Below are the code and all the weights of a small trained network. Each question names an input and a target symbol and asks about switching units off, where a switched-off unit gives its printed mean instead of its output.

import numpy as np


def w(rows, s, z=0):
    codes = np.array(rows[::2]) - 128.0
    scale = np.full(codes.shape[1], s)
    scale[-1] = z or s
    return codes * scale


def norm(h):
    return h / np.sqrt((h * h).mean(-1, keepdims=True) + 1e-5)


def softmax(a):
    e = np.exp(a - a.max(-1, keepdims=True))
    return e / e.sum(-1, keepdims=True)


def log_softmax(a):
    a = a - a.max(-1, keepdims=True)
    return a - np.log(np.exp(a).sum(-1, keepdims=True))


def net(x, mask):
    ids = ['ΘΞΣγζηλμφω'.index(c) for c in x.split()]
    T = len(ids)
    res = E[ids] + P[:T]
    u = 0
    for l in range(2):
        r = norm(res)
        for j in range(3):
            rows = slice(4 * j, 4 * j + 4)
            q, k, v = (r @ M[l][rows].T for M in (Q, K, V))
            z = softmax(np.where(np.tri(T) > 0, q @ k.T / 4**0.5, -1e9)) @ v
            o = O[l][rows]
            res = res + np.where(mask[u + j], z, o[:, -1]) @ o[:, :-1]
        u += 3
    return log_softmax(norm(res)[-1] @ U[:, :-1].T + U[:, -1])


Q, K, V, O = {}, {}, {}, {}
E = w([
[109,128,156,120,127,162,66,48,96,136,128,139],'Θ',
[122,89,165,153,131,157,68,85,118,170,139,128],'Ξ',
[120,84,179,95,127,128,95,42,161,101,85,139],'Σ',
[165,91,151,127,128,155,78,89,113,131,105,149],'γ',
[123,64,158,88,113,153,115,83,107,131,140,96],'ζ',
[66,76,151,127,91,103,117,124,97,107,118,143],'η',
[114,140,132,114,173,207,91,79,136,96,135,97],'λ',
[101,145,95,116,130,160,101,85,123,167,158,147],'μ',
[142,131,136,193,255,117,138,145,66,91,154,172],'φ',
[117,128,48,141,110,108,17,172,148,111,191,136],'ω',
],0.005)
P = w([
[147,170,83,153,137,87,124,162,147,114,176,148],'0',
[111,157,161,67,170,248,71,174,146,90,166,207],'1',
[161,128,169,66,182,106,80,143,94,231,47,99],'2',
[128,148,125,129,105,104,174,163,158,119,123,106],'3',
[109,66,95,128,129,203,136,99,93,133,113,117],'4',
[147,108,165,91,128,129,141,175,104,197,25,70],'5',
[136,163,146,166,138,39,189,171,163,116,132,116],'6',
[124,92,175,75,130,207,90,168,165,134,255,118],'7',
],0.0051)
Q[0] = w([
[85,105,181,16,165,204,61,143,81,219,78,136],'0.h0',
[92,124,194,63,174,101,146,133,120,138,53,61],'0.h0',
[98,126,129,110,71,194,155,48,161,97,130,147],'0.h0',
[108,164,109,83,162,113,148,121,156,160,70,121],'0.h0',
[149,129,132,136,97,108,222,91,139,65,145,96],'0.h1',
[169,71,115,200,138,99,114,175,100,115,140,211],'0.h1',
[140,178,141,57,128,63,114,169,116,202,79,124],'0.h1',
[82,211,150,175,147,114,133,155,185,2,182,196],'0.h1',
[103,176,142,165,87,65,168,100,220,156,135,82],'0.h2',
[85,165,157,100,86,171,168,30,136,132,138,123],'0.h2',
[189,108,103,196,23,66,117,150,222,141,157,98],'0.h2',
[84,155,64,125,116,133,81,144,124,173,192,166],'0.h2',
],0.0065)
K[0] = w([
[129,100,134,169,122,195,176,137,78,113,80,118],'0.h0',
[128,113,166,170,141,107,184,108,128,98,93,100],'0.h0',
[81,118,104,92,92,164,121,72,154,120,128,179],'0.h0',
[141,149,170,170,194,143,253,102,149,97,110,111],'0.h0',
[144,120,127,146,138,60,205,72,151,86,168,135],'0.h1',
[148,81,150,134,148,125,70,161,83,116,184,207],'0.h1',
[132,169,93,101,54,106,74,178,143,118,98,96],'0.h1',
[131,159,203,87,196,94,141,138,156,129,160,135],'0.h1',
[119,168,163,183,103,53,203,138,184,116,159,102],'0.h2',
[143,186,134,136,98,165,192,50,121,96,178,122],'0.h2',
[157,118,177,144,62,79,109,170,229,127,153,92],'0.h2',
[119,157,31,133,90,128,85,156,111,182,183,112],'0.h2',
],0.0068)
V[0] = w([
[121,150,106,163,137,120,207,135,132,155,132,167],'0.h0',
[109,48,103,115,195,171,117,140,75,49,119,178],'0.h0',
[133,162,178,157,213,86,141,161,72,121,185,178],'0.h0',
[116,139,144,147,221,151,104,165,127,94,198,133],'0.h0',
[87,184,40,199,161,104,132,171,56,102,95,116],'0.h1',
[87,156,149,128,91,125,193,64,146,239,76,143],'0.h1',
[95,151,80,94,92,107,2,183,102,187,137,184],'0.h1',
[154,125,114,77,60,64,93,167,177,96,165,58],'0.h1',
[118,52,86,142,131,72,74,162,101,236,215,37],'0.h2',
[202,147,159,118,181,178,122,107,211,156,151,135],'0.h2',
[167,78,210,186,125,121,92,156,147,184,101,107],'0.h2',
[83,161,132,110,136,193,96,209,111,206,96,127],'0.h2',
],0.0035)
O[0] = w([
[123,86,121,77,158,222,110,92,132,58,88,115,51],'0.h0',
[197,165,129,186,168,103,166,203,132,92,54,86,253],'0.h0',
[157,53,204,133,131,148,154,59,158,133,49,23,201],'0.h0',
[118,72,147,142,145,84,221,146,101,90,28,97,241],'0.h0',
[115,210,107,163,94,150,116,84,159,194,221,183,77],'0.h1',
[156,77,113,121,248,75,150,172,136,14,181,187,37],'0.h1',
[183,151,167,138,74,151,225,18,167,131,100,106,229],'0.h1',
[120,94,183,158,183,241,147,82,111,140,94,97,32],'0.h1',
[116,108,196,114,198,164,165,135,185,119,2,123,118],'0.h2',
[190,159,125,184,153,71,174,107,120,83,175,60,220],'0.h2',
[133,211,152,143,87,168,145,48,145,156,78,96,169],'0.h2',
[52,165,132,79,155,81,139,61,226,234,185,147,183],'0.h2',
],0.0029,0.0027)
Q[1] = w([
[100,44,91,180,77,146,55,109,79,101,214,181],'1.h0',
[63,87,31,255,129,216,177,44,171,41,127,128],'1.h0',
[153,159,184,30,147,121,40,126,150,178,190,112],'1.h0',
[153,168,231,157,97,144,159,180,174,66,178,161],'1.h0',
[87,100,101,211,142,72,91,136,157,71,196,93],'1.h1',
[140,147,161,113,152,36,104,69,12,138,121,149],'1.h1',
[109,167,112,201,120,120,151,38,152,101,59,81],'1.h1',
[144,157,179,132,150,91,170,203,138,151,107,85],'1.h1',
[90,93,43,162,110,133,113,120,92,86,80,112],'1.h2',
[136,174,129,126,143,21,157,80,117,123,14,93],'1.h2',
[106,127,43,156,140,186,176,100,84,160,88,197],'1.h2',
[123,173,166,106,58,114,163,165,216,73,130,124],'1.h2',
],0.0062)
K[1] = w([
[122,121,175,105,116,175,106,100,46,87,200,152],'1.h0',
[157,182,235,153,112,150,95,64,137,122,134,163],'1.h0',
[69,92,15,95,141,169,134,118,117,148,138,116],'1.h0',
[148,43,96,218,59,41,136,1,48,122,95,104],'1.h0',
[152,105,135,175,147,130,55,104,151,70,198,104],'1.h1',
[84,153,216,147,110,65,164,134,68,99,149,173],'1.h1',
[142,195,151,135,143,108,115,68,148,105,74,108],'1.h1',
[105,115,82,160,141,55,138,163,114,155,94,81],'1.h1',
[110,207,195,102,105,145,113,224,143,64,160,134],'1.h2',
[134,148,254,118,134,63,147,95,148,108,104,59],'1.h2',
[181,197,198,88,123,224,161,159,175,158,135,192],'1.h2',
[119,69,51,155,73,27,181,123,202,101,108,134],'1.h2',
],0.0066)
V[1] = w([
[121,165,94,143,181,150,30,115,188,113,128,24],'1.h0',
[151,123,162,123,157,167,142,93,3,180,142,104],'1.h0',
[125,55,147,75,90,145,174,180,139,145,154,57],'1.h0',
[135,172,109,108,173,150,241,159,156,142,159,146],'1.h0',
[172,131,116,121,186,196,90,146,157,110,168,55],'1.h1',
[118,163,78,199,101,203,117,137,122,92,118,146],'1.h1',
[70,162,143,204,81,65,120,116,89,155,127,76],'1.h1',
[98,137,140,143,91,128,117,168,169,135,160,59],'1.h1',
[121,84,97,86,45,110,124,131,178,214,79,132],'1.h2',
[228,151,90,81,108,171,58,141,87,104,115,131],'1.h2',
[54,157,112,149,5,144,125,139,101,32,92,112],'1.h2',
[60,163,76,72,137,135,172,126,131,112,170,142],'1.h2',
],0.0045)
O[1] = w([
[140,51,107,255,122,116,23,172,166,119,154,114,152],'1.h0',
[167,138,117,104,46,71,103,170,49,74,83,187,210],'1.h0',
[229,165,150,167,79,134,149,52,137,62,192,94,107],'1.h0',
[146,173,209,69,177,55,177,212,150,75,199,117,106],'1.h0',
[122,129,82,170,143,84,223,103,63,143,42,153,148],'1.h1',
[152,59,145,58,116,65,95,134,95,118,123,124,90],'1.h1',
[122,170,99,2,120,168,131,151,139,101,158,138,172],'1.h1',
[139,186,128,73,185,95,168,33,118,131,137,124,117],'1.h1',
[147,101,67,188,186,94,169,245,88,59,120,137,116],'1.h2',
[119,188,214,104,144,96,213,188,186,90,153,123,140],'1.h2',
[150,177,138,161,186,58,109,136,122,214,96,95,80],'1.h2',
[190,127,146,137,88,140,87,98,70,123,18,93,2],'1.h2',
],0.0043,0.0044)
U = w([
[101,171,151,2,53,201,104,55,137,141,170,142,135],'Θ',
[63,173,160,196,131,231,158,61,209,204,102,68,150],'Ξ',
[119,115,212,182,100,48,27,85,127,124,144,122,163],'Σ',
[228,202,120,168,18,131,181,97,102,88,153,143,88],'γ',
[154,61,220,108,168,147,160,168,52,53,37,72,156],'ζ',
[77,123,95,138,81,129,96,206,65,195,10,187,119],'η',
[160,197,50,88,184,101,104,74,46,140,136,41,254],'λ',
[120,31,27,142,137,174,123,80,109,76,172,205,131],'μ',
[80,169,155,92,184,61,206,186,184,100,204,182,33],'φ',
[148,76,67,190,187,96,41,226,167,121,168,68,100],'ω',
],0.0078,0.0029)

Each question gives the input, a string of symbols that net reads in full, and the target symbol t.
The units are the heads (4 rows each of Q, K, V and O). Each row of codes is followed by its name. A weight is (code - 128) times the scale printed after its matrix; where a second scale follows, it is the last column's (O and U).
mask holds one flag per head, layer by layer. A switched-off head (its flag False) gives its mean, the last column of its rows in O, instead of its output. The means were averaged over made-up inputs and are rounded, as every weight is.
A unit's drop is (log p(t) with every unit on - log p(t) with that unit switched off) / (log p(t) with every unit on - log p(t) with every unit switched off).
The circuit of an input: a set's keep is (log p(t) with only the set's units on - log p(t) with every unit switched off) / (log p(t) with every unit on - log p(t) with every unit switched off). Starting from all 6 units, units are removed one at a time, each time the one whose removal leaves the highest keep (on an exact tie, the one counted first), for as long as the keep stays at least 0.8.
circuit, biggest first: the units of the circuit, biggest drop first
unit that matters most: the unit with the biggest drop
heads that matter: for each layer, one digit per head in row order, 1 if its drop is at least 0.15 and else 0, layers parted by /
input γ γ Θ γ ω, target φ: unit that matters most	1.h2
input φ γ μ μ, target μ: circuit, biggest first	[1.h2; 0.h1]
input γ γ Σ λ γ γ, target ω: heads that matter	010 / 100
input φ η λ Θ ω Ξ Θ γ, target ω: heads that matter	000 / 101
input φ μ γ φ μ λ λ μ, target ζ: circuit, biggest first	[1.h2; 1.h0; 1.h1; 0.h1]
input λ φ Θ ω γ λ ζ, target ζ: heads that matter	011 / 000
input η Ξ ω Σ μ μ Σ, target Σ: circuit, biggest first	[1.h2; 0.h1; 0.h0; 0.h2]
input φ φ γ, target ζ: heads that matter	100 / 000
input ζ Θ μ μ Ξ, target η: circuit, biggest first	[1.h0; 0.h1; 1.h2]
input Θ γ γ η γ φ μ λ, target φ: circuit, biggest first	[1.h2; 0.h0]
input γ γ φ Ξ Ξ, target φ: circuit, biggest first	[1.h2; 0.h1]
input ζ μ Ξ, target φ: circuit, biggest first	[1.h0; 0.h0; 1.h2]
input Θ ζ φ ζ γ, target γ: circuit, biggest first	[1.h0; 0.h0]
input ω Θ Θ γ γ, target η: unit that matters most	1.h0
input φ μ Σ Σ ω μ ζ Θ, target ω: circuit, biggest first	[1.h2; 1.h0]
input λ ω φ γ ω Ξ, target Ξ: circuit, biggest first	[1.h0; 0.h2]
input γ γ γ η Θ, target φ: heads that matter	110 / 001
input η Θ γ γ Σ ω λ, target λ: heads that matter	001 / 011
input φ Ξ γ η φ ζ μ, target μ: circuit, biggest first	[0.h0; 1.h2; 0.h1]
input Θ Ξ Ξ ζ μ Θ Σ Σ, target ζ: circuit, biggest first	[1.h2]
input Θ φ Σ γ γ, target Θ: heads that matter	000 / 001
input μ ω φ, target Ξ: heads that matter	001 / 000
input φ μ η, target ζ: heads that matter	100 / 000
input Θ Θ φ φ ζ, target η: circuit, biggest first	[1.h0; 0.h0; 0.h1; 1.h2]
input γ Ξ γ Ξ γ γ φ Θ, target φ: heads that matter	100 / 001
input γ γ η, target Θ: heads that matter	101 / 110
input γ η ω, target Ξ: heads that matter	011 / 000
input Ξ γ γ μ φ, target φ: circuit, biggest first	[1.h2]
input Σ ζ Θ, target γ: heads that matter	010 / 100
input μ μ λ Σ ω Θ γ Σ, target ω: circuit, biggest first	[1.h2; 1.h0]
